The symbols move the items like this.
vo: rola->nibi, giko->roro, fogo->zema, zema->lipo, lini->pelo, rozu->geba, nimi->guso, gidu->vibu, buru->fazu, guso->mita, vibu->ziro, nidi->dere, naru->nimi, lure->luve, riza->demo, zasi->pilo, dere->buru, guze->redo, ziro->giko, geba->sobi, mita->loka, keti->fumu, roro->guze, nibi->gidu, luve->zeke, pelo->nidi, sobi->naru, vadi->lozi, libu->kupu, kupu->logi, fumu->ruzo, loka->gofa, teti->libu, soki->teme, lipo->vupi, lozi->zofe, fove->fogo, logi->nado, teme->fove, nado->rola, vupi->zuba, pilo->teti, zeke->riza, fazu->zasi, zofe->lure, gofa->soki, zuba->vadi, demo->rozu, ruzo->lini, redo->keti
ku: rola->rozu, giko->lure, fogo->pelo, zema->lini, lini->zema, rozu->rola, nimi->libu, gidu->riza, buru->soki, guso->teti, vibu->zeke, nidi->fove, naru->kupu, lure->giko, riza->gidu, zasi->loka, dere->teme, guze->lozi, ziro->luve, geba->nado, mita->pilo, keti->zuba, roro->zofe, nibi->demo, luve->ziro, pelo->fogo, sobi->logi, vadi->redo, libu->nimi, kupu->naru, fumu->vupi, loka->zasi, teti->guso, soki->buru, lipo->ruzo, lozi->guze, fove->nidi, logi->sobi, teme->dere, nado->geba, vupi->fumu, pilo->mita, zeke->vibu, fazu->gofa, zofe->roro, gofa->fazu, zuba->keti, demo->nibi, ruzo->lipo, redo->vadi

In the rows, zero is written as 421.

The rows follow the links: the fewer symbols apart two items are, the more alike their rows tend to be.

Each row is also shifted at random along 9 hidden directions that mean nothing.

Some items, each with a row of numbers:
zeke: (404, 387, 318, 369, 491, 531, 529, 313, 636, 399, 394, 498, 422, 565, 222, 512, 528, 385, 420, 240, 358, 491, 460, 590, 384, 368, 337, 387, 384, 538, 397, 423, 493, 357, 366, 680, 450, 460, 270)
zasi: (512, 440, 440, 469, 369, 499, 470, 405, 418, 213, 421, 623, 425, 518, 285, 375, 380, 321, 425, 400, 372, 505, 393, 428, 364, 407, 272, 500, 289, 513, 183, 475, 529, 454, 444, 377, 484, 342, 352)
rola: (457, 464, 447, 496, 437, 377, 391, 358, 386, 418, 503, 491, 374, 280, 530, 343, 313, 588, 357, 432, 376, 406, 412, 253, 491, 484, 483, 426, 437, 317, 308, 353, 542, 517, 466, 348, 336, 460, 466)
nimi: (266, 389, 509, 350, 404, 362, 379, 387, 413, 493, 446, 446, 324, 396, 356, 381, 506, 379, 381, 377, 376, 412, 329, 370, 398, 535, 346, 575, 353, 502, 212, 383, 477, 375, 460, 378, 353, 419, 319)
fumu: (379, 413, 427, 292, 336, 292, 467, 465, 253, 427, 470, 411, 489, 483, 412, 308, 437, 327, 446, 377, 540, 363, 262, 453, 371, 396, 376, 466, 432, 427, 536, 472, 330, 424, 432, 293, 459, 319, 522)
keti: (326, 415, 422, 315, 469, 320, 313, 355, 288, 423, 275, 279, 486, 519, 330, 444, 578, 474, 353, 516, 550, 373, 317, 533, 408, 499, 427, 354, 504, 488, 251, 486, 260, 349, 352, 460, 436, 502, 473)
teme: (628, 475, 470, 671, 406, 451, 345, 561, 258, 472, 400, 361, 428, 337, 591, 537, 253, 441, 316, 620, 428, 371, 502, 325, 569, 459, 529, 431, 456, 254, 451, 536, 354, 530, 547, 273, 440, 440, 564)
lipo: (481, 422, 403, 423, 290, 289, 471, 373, 233, 566, 541, 424, 421, 419, 471, 356, 350, 446, 348, 343, 443, 428, 322, 360, 429, 485, 417, 387, 474, 391, 591, 484, 363, 493, 519, 267, 492, 333, 609)
nibi: (229, 475, 442, 388, 426, 292, 419, 320, 450, 354, 443, 557, 422, 361, 527, 358, 397, 393, 390, 360, 407, 412, 523, 416, 451, 445, 428, 413, 338, 466, 352, 292, 401, 459, 461, 458, 436, 301, 343)
geba: (595, 365, 403, 367, 564, 605, 364, 501, 565, 571, 527, 431, 293, 408, 346, 498, 525, 384, 428, 369, 316, 391, 470, 301, 325, 444, 399, 473, 424, 479, 519, 469, 527, 383, 376, 502, 406, 542, 326)
ruzo: (534, 487, 444, 309, 472, 355, 335, 476, 245, 169, 351, 333, 394, 490, 290, 554, 512, 515, 417, 380, 548, 442, 290, 401, 343, 485, 449, 235, 451, 441, 84, 454, 314, 399, 360, 516, 352, 740, 304)
fazu: (307, 366, 519, 404, 339, 438, 428, 642, 362, 254, 287, 214, 408, 471, 369, 644, 413, 287, 489, 532, 421, 364, 498, 558, 403, 333, 388, 379, 285, 361, 396, 392, 298, 332, 401, 475, 411, 438, 265)
zofe: (547, 487, 304, 473, 315, 313, 450, 241, 454, 528, 343, 459, 405, 508, 279, 355, 573, 437, 402, 340, 450, 640, 119, 419, 370, 513, 361, 567, 544, 511, 195, 495, 472, 387, 461, 403, 325, 476, 458)
ziro: (283, 434, 421, 477, 397, 225, 403, 410, 342, 369, 309, 408, 447, 407, 421, 569, 450, 303, 354, 364, 458, 471, 441, 544, 465, 536, 367, 421, 368, 505, 253, 447, 272, 477, 540, 544, 456, 442, 356)
dere: (357, 411, 421, 351, 388, 426, 500, 539, 540, 330, 378, 399, 406, 474, 350, 441, 502, 286, 538, 335, 419, 511, 405, 527, 328, 338, 375, 468, 349, 431, 432, 374, 427, 335, 417, 483, 414, 438, 257)
nado: (357, 472, 561, 406, 447, 300, 272, 522, 217, 560, 404, 321, 392, 342, 563, 399, 462, 282, 238, 689, 466, 183, 528, 286, 567, 488, 519, 588, 365, 318, 295, 284, 348, 393, 490, 388, 354, 208, 419)
rozu: (330, 322, 427, 282, 310, 515, 429, 287, 429, 428, 417, 460, 387, 537, 235, 361, 462, 379, 516, 416, 360, 444, 312, 439, 348, 421, 264, 438, 387, 620, 491, 516, 428, 334, 321, 353, 412, 335, 527)
pelo: (309, 498, 470, 289, 452, 244, 525, 528, 284, 168, 429, 430, 483, 472, 344, 375, 432, 510, 402, 307, 552, 335, 321, 531, 430, 383, 390, 429, 323, 259, 97, 279, 478, 403, 403, 464, 368, 504, 227)
lini: (370, 457, 382, 276, 318, 452, 423, 267, 419, 480, 371, 365, 420, 546, 386, 267, 553, 355, 484, 474, 486, 454, 311, 448, 437, 328, 468, 326, 436, 517, 591, 402, 302, 262, 316, 326, 345, 296, 527)
lure: (351, 501, 372, 387, 312, 421, 532, 254, 338, 202, 294, 492, 511, 532, 390, 293, 380, 379, 446, 468, 516, 461, 379, 575, 530, 272, 443, 302, 366, 410, 320, 351, 371, 354, 312, 388, 384, 247, 480)
teti: (465, 307, 459, 427, 459, 479, 437, 610, 483, 482, 543, 510, 407, 375, 377, 397, 350, 376, 469, 355, 346, 389, 448, 352, 283, 449, 297, 665, 396, 387, 474, 476, 606, 496, 460, 386, 526, 392, 365)
riza: (427, 415, 413, 393, 255, 469, 491, 263, 245, 284, 351, 483, 405, 608, 180, 530, 435, 348, 351, 374, 380, 477, 320, 525, 494, 435, 297, 287, 290, 548, 249, 499, 335, 330, 393, 459, 409, 394, 447)

From each start, follow one symbol. Which item do you reach?
Answers are names.
start (430, 467, 360, 544, 445, 447, 405, 377, 546, 463, 427, 455, 392, 291, 573, 419, 376, 429, 433, 415, 389, 503, 530, 356, 444, 431, 504, 395, 471, 425, 540, 377, 427, 487, 430, 429, 400, 414, 432)
vo: vibu
start (376, 446, 343, 347, 346, 259, 482, 397, 432, 517, 384, 340, 472, 433, 431, 326, 523, 373, 453, 425, 519, 476, 305, 491, 409, 396, 456, 506, 490, 394, 445, 378, 384, 350, 428, 410, 386, 337, 459)
ku: guze
start (600, 440, 348, 483, 414, 478, 467, 416, 515, 602, 375, 415, 463, 449, 390, 375, 484, 283, 429, 489, 412, 458, 364, 453, 459, 358, 450, 622, 501, 397, 527, 471, 458, 360, 400, 410, 373, 289, 488)
vo: zeke
start (430, 443, 361, 423, 496, 366, 382, 452, 476, 360, 343, 558, 514, 465, 414, 481, 508, 137, 456, 328, 474, 510, 537, 534, 290, 423, 328, 422, 424, 645, 474, 538, 262, 512, 454, 525, 597, 352, 366)
ku: zofe
start (468, 430, 355, 358, 479, 405, 404, 422, 446, 375, 459, 385, 472, 388, 502, 340, 404, 562, 512, 407, 493, 477, 435, 367, 300, 385, 480, 229, 539, 397, 575, 409, 398, 469, 340, 423, 478, 516, 461)
vo: zuba
start (279, 410, 432, 494, 270, 210, 414, 393, 330, 454, 361, 359, 410, 356, 473, 515, 424, 301, 403, 350, 446, 517, 321, 465, 434, 548, 341, 479, 408, 504, 328, 467, 281, 476, 544, 384, 417, 403, 460)
vo: ziro
start (389, 363, 474, 405, 302, 378, 328, 351, 335, 520, 505, 470, 327, 383, 400, 351, 395, 457, 389, 440, 337, 438, 312, 242, 373, 580, 342, 515, 418, 496, 367, 469, 469, 437, 468, 251, 375, 363, 539)
vo: nado
start (670, 524, 411, 481, 421, 417, 434, 500, 409, 462, 424, 381, 329, 434, 352, 483, 519, 478, 356, 408, 421, 466, 255, 348, 449, 469, 500, 496, 457, 302, 193, 423, 489, 382, 469, 452, 254, 619, 315)
vo: dere
start (415, 439, 360, 333, 387, 258, 341, 385, 382, 504, 337, 306, 414, 459, 378, 493, 646, 375, 393, 377, 485, 503, 319, 420, 305, 520, 422, 371, 511, 539, 327, 439, 282, 352, 441, 526, 411, 525, 378)
ku: keti
start (309, 469, 529, 525, 420, 388, 396, 460, 335, 211, 296, 405, 447, 360, 550, 464, 288, 420, 397, 558, 445, 374, 575, 497, 556, 393, 480, 335, 324, 340, 297, 357, 345, 486, 456, 391, 436, 396, 395)
ku: fazu
start (257, 381, 452, 395, 415, 474, 322, 320, 581, 351, 339, 411, 357, 352, 458, 328, 438, 493, 556, 488, 346, 524, 405, 371, 378, 416, 434, 378, 431, 539, 382, 401, 445, 368, 332, 329, 348, 466, 434)
ku: teti
start (257, 321, 530, 323, 464, 435, 333, 533, 392, 497, 451, 311, 371, 401, 437, 512, 456, 339, 376, 512, 370, 234, 569, 391, 397, 439, 398, 446, 325, 442, 519, 366, 358, 349, 429, 491, 458, 325, 339)
ku: naru
start (332, 411, 407, 482, 412, 280, 380, 368, 399, 320, 280, 430, 499, 404, 383, 478, 423, 471, 443, 405, 497, 528, 345, 502, 377, 521, 333, 449, 506, 523, 158, 499, 342, 518, 454, 473, 471, 517, 442)
vo: roro
start (369, 368, 474, 297, 429, 374, 366, 517, 373, 439, 339, 430, 485, 514, 284, 368, 558, 169, 471, 563, 479, 366, 347, 477, 305, 420, 250, 695, 377, 559, 295, 523, 375, 369, 372, 377, 476, 238, 436)
ku: nibi
start (534, 509, 451, 553, 469, 399, 396, 398, 287, 393, 422, 542, 448, 466, 445, 522, 378, 313, 217, 442, 425, 395, 529, 407, 500, 508, 433, 389, 371, 474, 296, 496, 324, 513, 554, 459, 544, 380, 408)
vo: fogo
